Below are the code and all the weights of a small trained network. Each question names an input and a class and asks about switching units off, where a switched-off unit gives its printed mean instead of its output.

import numpy as np


def w(rows, s, z=0):
    codes = np.array(rows[::2]) - 128.0
    scale = np.full(codes.shape[1], s)
    scale[-1] = z or s
    return codes * scale


def norm(h):
    return h / np.sqrt((h * h).mean(-1, keepdims=True) + 1e-5)


def f(y):
    return np.maximum(y, 0)


def log_softmax(a):
    a = a - a.max(-1, keepdims=True)
    return a - np.log(np.exp(a).sum(-1, keepdims=True))


def net(x, mask):
    res = np.array(x, float).reshape(1, 6) / 4 @ E
    u = 0
    for l in range(4):
        y = f(norm(res) @ A[l][:, :-1].T + A[l][:, -1])
        res = res + np.where(mask[u : u + 5], y, B[l][:, -1]) @ B[l][:, :-1]
        u += 5
    return log_softmax(norm(res)[-1] @ U[:, :-1].T + U[:, -1])


A, B = {}, {}
E = w([
[151,237,130,156,204,178,159],'x0',
[170,105,142,43,112,134,189],'x1',
[161,230,150,148,112,181,96],'x2',
[106,103,127,184,89,97,129],'x3',
[75,102,192,93,163,155,84],'x4',
[195,128,201,164,112,194,254],'x5',
],0.0088)
A[0] = w([
[80,71,157,254,124,121,171,73],'0.n0',
[67,95,108,190,108,100,89,148],'0.n1',
[144,159,100,185,80,117,150,87],'0.n2',
[103,110,191,213,170,145,167,3],'0.n3',
[57,171,190,183,132,135,64,137],'0.n4',
],0.014,0.0049)
B[0] = w([
[77,121,88,7,75,191,199,234],'0.n0',
[181,118,80,144,130,102,53,249],'0.n1',
[212,145,135,114,119,72,118,196],'0.n2',
[54,136,153,125,167,194,135,195],'0.n3',
[91,197,79,159,115,110,69,254],'0.n4',
],0.014,0.0072)
A[1] = w([
[118,173,128,95,141,169,76,144],'1.n0',
[77,106,126,108,150,57,61,245],'1.n1',
[148,171,104,85,249,140,127,56],'1.n2',
[171,252,118,119,164,197,176,132],'1.n3',
[119,145,195,195,79,180,125,133],'1.n4',
],0.015,0.0011)
B[1] = w([
[149,213,110,115,109,189,137,211],'1.n0',
[134,116,160,148,210,76,68,222],'1.n1',
[141,139,47,91,206,160,152,191],'1.n2',
[1,193,247,118,76,86,209,252],'1.n3',
[124,40,121,164,145,171,55,154],'1.n4',
],0.012)
A[2] = w([
[177,37,154,190,43,198,169,4],'2.n0',
[156,170,180,209,1,107,115,48],'2.n1',
[133,65,160,144,62,119,71,154],'2.n2',
[154,42,46,119,83,49,185,214],'2.n3',
[194,50,163,66,149,80,241,245],'2.n4',
],0.014,0.0018)
B[2] = w([
[54,70,100,71,103,158,143,163],'2.n0',
[249,99,153,136,79,66,106,202],'2.n1',
[50,130,133,182,137,96,137,176],'2.n2',
[179,197,70,133,141,125,68,232],'2.n3',
[164,109,63,217,110,163,158,253],'2.n4',
],0.016,0.0067)
A[3] = w([
[83,119,252,161,114,169,125,25],'3.n0',
[133,117,145,198,207,125,202,2],'3.n1',
[143,116,148,179,83,67,77,173],'3.n2',
[175,195,133,153,112,161,165,146],'3.n3',
[149,61,204,38,205,87,113,27],'3.n4',
],0.018,0.0028)
B[3] = w([
[135,53,70,182,143,162,41,226],'3.n0',
[95,224,67,49,135,118,53,164],'3.n1',
[138,67,211,195,183,157,99,243],'3.n2',
[133,147,128,98,66,192,147,255],'3.n3',
[126,131,132,4,91,48,249,159],'3.n4',
],0.014,0.0081)
U = w([
[152,139,114,175,186,72,3,246],'0',
[221,140,223,165,44,121,180,79],'1',
[81,43,199,104,166,25,110,1],'2',
[171,93,25,130,77,162,143,178],'3',
[75,5,171,135,110,184,187,47],'4',
[29,241,176,98,100,205,162,204],'5',
[124,131,141,47,178,72,159,42],'6',
],0.014,0.004)

Each question gives the input, the list of numbers given to net, and the class t.
The units are the neurons (one row each of A and B). Each row of codes is followed by its name. A weight is (code - 128) times the scale printed after its matrix; where a second scale follows, it is the last column's (A, B and U).
mask holds one flag per neuron, layer by layer. A switched-off neuron (its flag False) gives its mean, the last column of its row in B, instead of its output. The means were averaged over made-up inputs and are rounded, as every weight is.
A unit's drop is (log p(t) with every unit on - log p(t) with that unit switched off) / (log p(t) with every unit on - log p(t) with every unit switched off).
The circuit of an input: a set's keep is (log p(t) with only the set's units on - log p(t) with every unit switched off) / (log p(t) with every unit on - log p(t) with every unit switched off). Starting from the 12 units with the biggest drops (on a tie, the unit counted first), units are removed one at a time, each time the one whose removal leaves the highest keep (on an exact tie, the one counted first), for as long as the keep stays at least 0.8.
units of the circuit, in order: the units of the circuit, biggest drop first
unit that matters most: the unit with the biggest drop
k most important neurons: the k neurons with the biggest drops, biggest first
k most important neurons of layer l: the k neurons of layer l with the biggest drops, biggest first
drop of u: that unit's drop, to one decimal
input [4,4,-8,3,-8,-5], class 0: units of the circuit, in order : [0.n0]
input [1,-1,-7,-7,-4,-4], class 6: units of the circuit, in order : [3.n4, 2.n4, 0.n4]
input [-8,-7,-4,7,5,4], class 3: units of the circuit, in order : [0.n0, 1.n3]
input [-4,-1,-1,-8,7,6], class 3: 2 most important neurons : [3.n0, 3.n2]
input [-6,-5,6,-3,2,3], class 0: units of the circuit, in order : [0.n4, 2.n1]
input [-8,-6,4,3,-2,5], class 3: 4 most important neurons : [0.n0, 1.n3, 0.n1, 0.n2]
input [-7,4,-4,1,-1,1], class 0: 2 most important neurons of layer 1 : [1.n0, 1.n2]
input [-6,-6,6,-6,7,6], class 0: 3 most important neurons : [3.n0, 1.n4, 0.n0]
input [2,6,-3,0,4,-2], class 0: 2 most important neurons : [0.n0, 2.n4]
input [-3,-5,-6,-4,6,6], class 4: 3 most important neurons : [0.n4, 2.n3, 0.n3]
input [-4,-8,6,-3,-3,2], class 1: 2 most important neurons of layer 2 : [2.n1, 2.n3]
input [-2,7,4,4,1,-6], class 2: 2 most important neurons of layer 1 : [1.n1, 1.n2]
input [4,5,-8,8,-8,-5], class 0: 2 most important neurons of layer 0 : [0.n1, 0.n0]
input [-1,8,6,5,-2,3], class 1: units of the circuit, in order : [2.n1]
input [6,-2,-7,2,-3,-2], class 3: 2 most important neurons of layer 1 : [1.n3, 1.n1]
input [4,-7,8,-1,-8,-2], class 1: 2 most important neurons : [2.n1, 0.n0]
input [3,7,2,8,3,5], class 4: 2 most important neurons : [3.n0, 1.n4]
input [4,8,-3,-8,3,-6], class 6: 2 most important neurons of layer 3 : [3.n4, 3.n3]
input [-7,-5,0,-5,1,7], class 4: 2 most important neurons of layer 0 : [0.n4, 0.n3]
input [-3,2,5,-2,-7,-4], class 1: unit that matters most : 0.n1
input [7,8,-3,8,-8,4], class 1: 2 most important neurons of layer 0 : [0.n2, 0.n3]
input [-1,5,8,8,-8,-1], class 1: drop of 3.n0 : 0.0
input [-2,3,8,5,-7,5], class 1: drop of 2.n1 : 0.1
input [-3,4,0,-7,-2,-7], class 6: drop of 3.n4 : 0.6
